Below are the code and all the weights of a small trained network. Each question names an input and a target symbol and asks about switching units off, where a switched-off unit gives its printed mean instead of its output.

import numpy as np


def w(rows, s, z=0):
    codes = np.array(rows[::2]) - 128.0
    scale = np.full(codes.shape[1], s)
    scale[-1] = z or s
    return codes * scale


def softmax(a):
    e = np.exp(a - a.max(-1, keepdims=True))
    return e / e.sum(-1, keepdims=True)


def log_softmax(a):
    a = a - a.max(-1, keepdims=True)
    return a - np.log(np.exp(a).sum(-1, keepdims=True))


def net(x, mask):
    ids = ['αβδεζηθλμξπστφψω'.index(c) for c in x.split()]
    T = len(ids)
    res = E[ids] + P[:T]
    u = 0
    for l in range(3):
        r = res
        for j in range(2):
            rows = slice(2 * j, 2 * j + 2)
            q, k, v = (r @ M[l][rows].T for M in (Q, K, V))
            z = softmax(np.where(np.tri(T) > 0, q @ k.T / 2**0.5, -1e9)) @ v
            o = O[l][rows]
            res = res + np.where(mask[u + j], z, o[:, -1]) @ o[:, :-1]
        u += 2
    return log_softmax(res[-1] @ U[:, :-1].T + U[:, -1])


Q, K, V, O = {}, {}, {}, {}
E = w([
[120,122,151,166],'α',
[147,117,127,127],'β',
[131,128,132,161],'δ',
[124,139,136,164],'ε',
[199,215,56,81],'ζ',
[219,69,32,141],'η',
[144,135,126,134],'θ',
[82,93,88,2],'λ',
[133,118,139,155],'μ',
[114,92,36,237],'ξ',
[129,80,160,192],'π',
[132,124,134,165],'σ',
[133,122,138,155],'τ',
[81,246,43,161],'φ',
[217,168,208,146],'ψ',
[4,194,185,189],'ω',
],0.009)
P = w([
[134,80,167,70],'0',
[140,144,158,168],'1',
[150,162,149,177],'2',
[152,152,136,191],'3',
[157,168,128,203],'4',
[170,160,124,213],'5',
[164,167,120,219],'6',
[171,181,116,229],'7',
[179,175,115,232],'8',
[180,181,119,249],'9',
[181,189,123,253],'10',
[163,165,126,235],'11',
],0.0046)
Q[0] = w([
[42,130,143,121],'0.h1',
[30,136,140,137],'0.h1',
[128,132,139,97],'0.h2',
[115,157,182,3],'0.h2',
],0.0059)
K[0] = w([
[1,139,149,150],'0.h1',
[48,147,158,160],'0.h1',
[158,127,154,108],'0.h2',
[188,143,245,26],'0.h2',
],0.0078)
V[0] = w([
[1,123,134,119],'0.h1',
[59,168,74,125],'0.h1',
[101,160,64,163],'0.h2',
[85,98,52,166],'0.h2',
],0.0098)
O[0] = w([
[3,133,124,104,5],'0.h1',
[20,206,8,115,53],'0.h1',
[111,176,19,192,180],'0.h2',
[91,85,7,193,147],'0.h2',
],0.0057,0.0024)
Q[1] = w([
[126,121,134,75],'1.h1',
[96,115,146,20],'1.h1',
[182,61,81,2],'1.h2',
[136,81,116,70],'1.h2',
],0.0066)
K[1] = w([
[139,129,151,121],'1.h1',
[156,181,255,63],'1.h1',
[200,26,175,56],'1.h2',
[151,95,150,120],'1.h2',
],0.0079)
V[1] = w([
[106,132,207,120],'1.h1',
[139,114,75,185],'1.h1',
[38,61,131,107],'1.h2',
[96,255,114,160],'1.h2',
],0.0064)
O[1] = w([
[62,144,104,114,78],'1.h1',
[187,97,143,193,249],'1.h1',
[61,76,177,113,5],'1.h2',
[128,255,167,177,196],'1.h2',
],0.0065,0.0024)
Q[2] = w([
[92,103,115,59],'2.h1',
[87,93,110,28],'2.h1',
[3,134,117,53],'2.h2',
[90,117,29,167],'2.h2',
],0.013)
K[2] = w([
[141,127,162,152],'2.h1',
[138,129,183,162],'2.h1',
[4,62,158,67],'2.h2',
[68,105,65,156],'2.h2',
],0.018)
V[2] = w([
[130,161,158,104],'2.h1',
[74,83,88,1],'2.h1',
[188,223,222,17],'2.h2',
[154,158,23,46],'2.h2',
],0.0084)
O[2] = w([
[131,155,148,124,110],'2.h1',
[106,124,99,2,59],'2.h1',
[181,160,197,133,157],'2.h2',
[222,194,14,129,4],'2.h2',
],0.0097,0.0026)
U = w([
[81,123,141,118,103],'α',
[123,137,103,30,226],'β',
[112,125,120,121,67],'δ',
[102,123,130,120,116],'ε',
[224,208,78,134,1],'ζ',
[231,53,65,132,86],'η',
[150,137,101,77,221],'θ',
[118,139,116,110,87],'λ',
[121,112,118,104,167],'μ',
[85,43,80,201,120],'ξ',
[96,27,150,130,102],'π',
[120,119,130,122,68],'σ',
[120,127,125,113,90],'τ',
[90,253,99,173,185],'φ',
[174,99,226,176,146],'ψ',
[14,194,169,173,147],'ω',
],0.0057,0.0031)

Each question gives the input, a string of symbols that net reads in full, and the target symbol t.
The units are the heads (2 rows each of Q, K, V and O). Each row of codes is followed by its name. A weight is (code - 128) times the scale printed after its matrix; where a second scale follows, it is the last column's (O and U).
mask holds one flag per head, layer by layer. A switched-off head (its flag False) gives its mean, the last column of its rows in O, instead of its output. The means were averaged over made-up inputs and are rounded, as every weight is.
A unit's drop is (log p(t) with every unit on - log p(t) with that unit switched off) / (log p(t) with every unit on - log p(t) with every unit switched off).
The circuit of an input: a set's keep is (log p(t) with only the set's units on - log p(t) with every unit switched off) / (log p(t) with every unit on - log p(t) with every unit switched off). Starting from all 6 units, units are removed one at a time, each time the one whose removal leaves the highest keep (on an exact tie, the one counted first), for as long as the keep stays at least 0.8.
circuit, biggest first: the units of the circuit, biggest drop first
most important unit: the unit with the biggest drop
which heads matter: for each layer, one digit per head in row order, 1 if its drop is at least 0.15 and else 0, layers parted by /
input λ ζ ψ, target β: circuit, biggest first -> (2.h1, 1.h2, 1.h1)
input ψ ω ψ δ τ, target ψ: circuit, biggest first -> (2.h2, 0.h2)
input λ α α π ψ φ ω ξ ξ ζ ζ, target β: circuit, biggest first -> (2.h1, 1.h1, 1.h2, 0.h1)
input ψ δ π ξ ε π π, target ξ: circuit, biggest first -> (0.h2, 2.h2, 2.h1)
input ψ ξ ε δ π π σ θ ξ π, target ξ: circuit, biggest first -> (2.h2, 0.h2, 2.h1)
input ξ φ φ ξ ψ ψ δ, target ψ: which heads matter -> 10 / 11 / 11
input φ μ ψ ζ π ψ τ β θ τ ψ σ, target ψ: which heads matter -> 11 / 01 / 11
input ε μ ψ β α ψ θ θ, target ψ: circuit, biggest first -> (2.h2, 0.h2)
input ζ λ β σ θ, target ζ: most important unit -> 2.h2
input π ψ α ψ ψ φ ξ α, target ξ: circuit, biggest first -> (0.h2, 2.h2, 1.h1)
input ψ ψ ω φ ψ β π σ, target ψ: which heads matter -> 10 / 01 / 11
input ψ β β, target ψ: which heads matter -> 11 / 00 / 01
input λ φ ψ ψ π η μ β ξ δ, target β: which heads matter -> 00 / 11 / 10
input β ε π ε ε ξ π α, target ξ: which heads matter -> 01 / 00 / 01
input λ μ ε ω σ β ξ α, target β: most important unit -> 2.h1
input ψ ξ σ, target ξ: circuit, biggest first -> (0.h2, 2.h2, 1.h1, 2.h1)
input η π τ η, target η: circuit, biggest first -> (1.h2, 2.h2, 0.h1)
input σ β ξ ω θ θ ψ ψ π α, target ψ: circuit, biggest first -> (2.h2, 2.h1)
input ψ ξ φ π π τ ω θ θ ε ξ β, target ξ: circuit, biggest first -> (2.h2, 0.h2, 2.h1)
input ψ π π, target ψ: circuit, biggest first -> (2.h2, 0.h2)
input ψ π ε ψ ε α μ, target ψ: which heads matter -> 10 / 00 / 11
input ψ τ τ ψ ξ ξ ψ μ ξ ε, target ξ: which heads matter -> 01 / 00 / 11
input π ψ α, target ψ: which heads matter -> 11 / 00 / 01
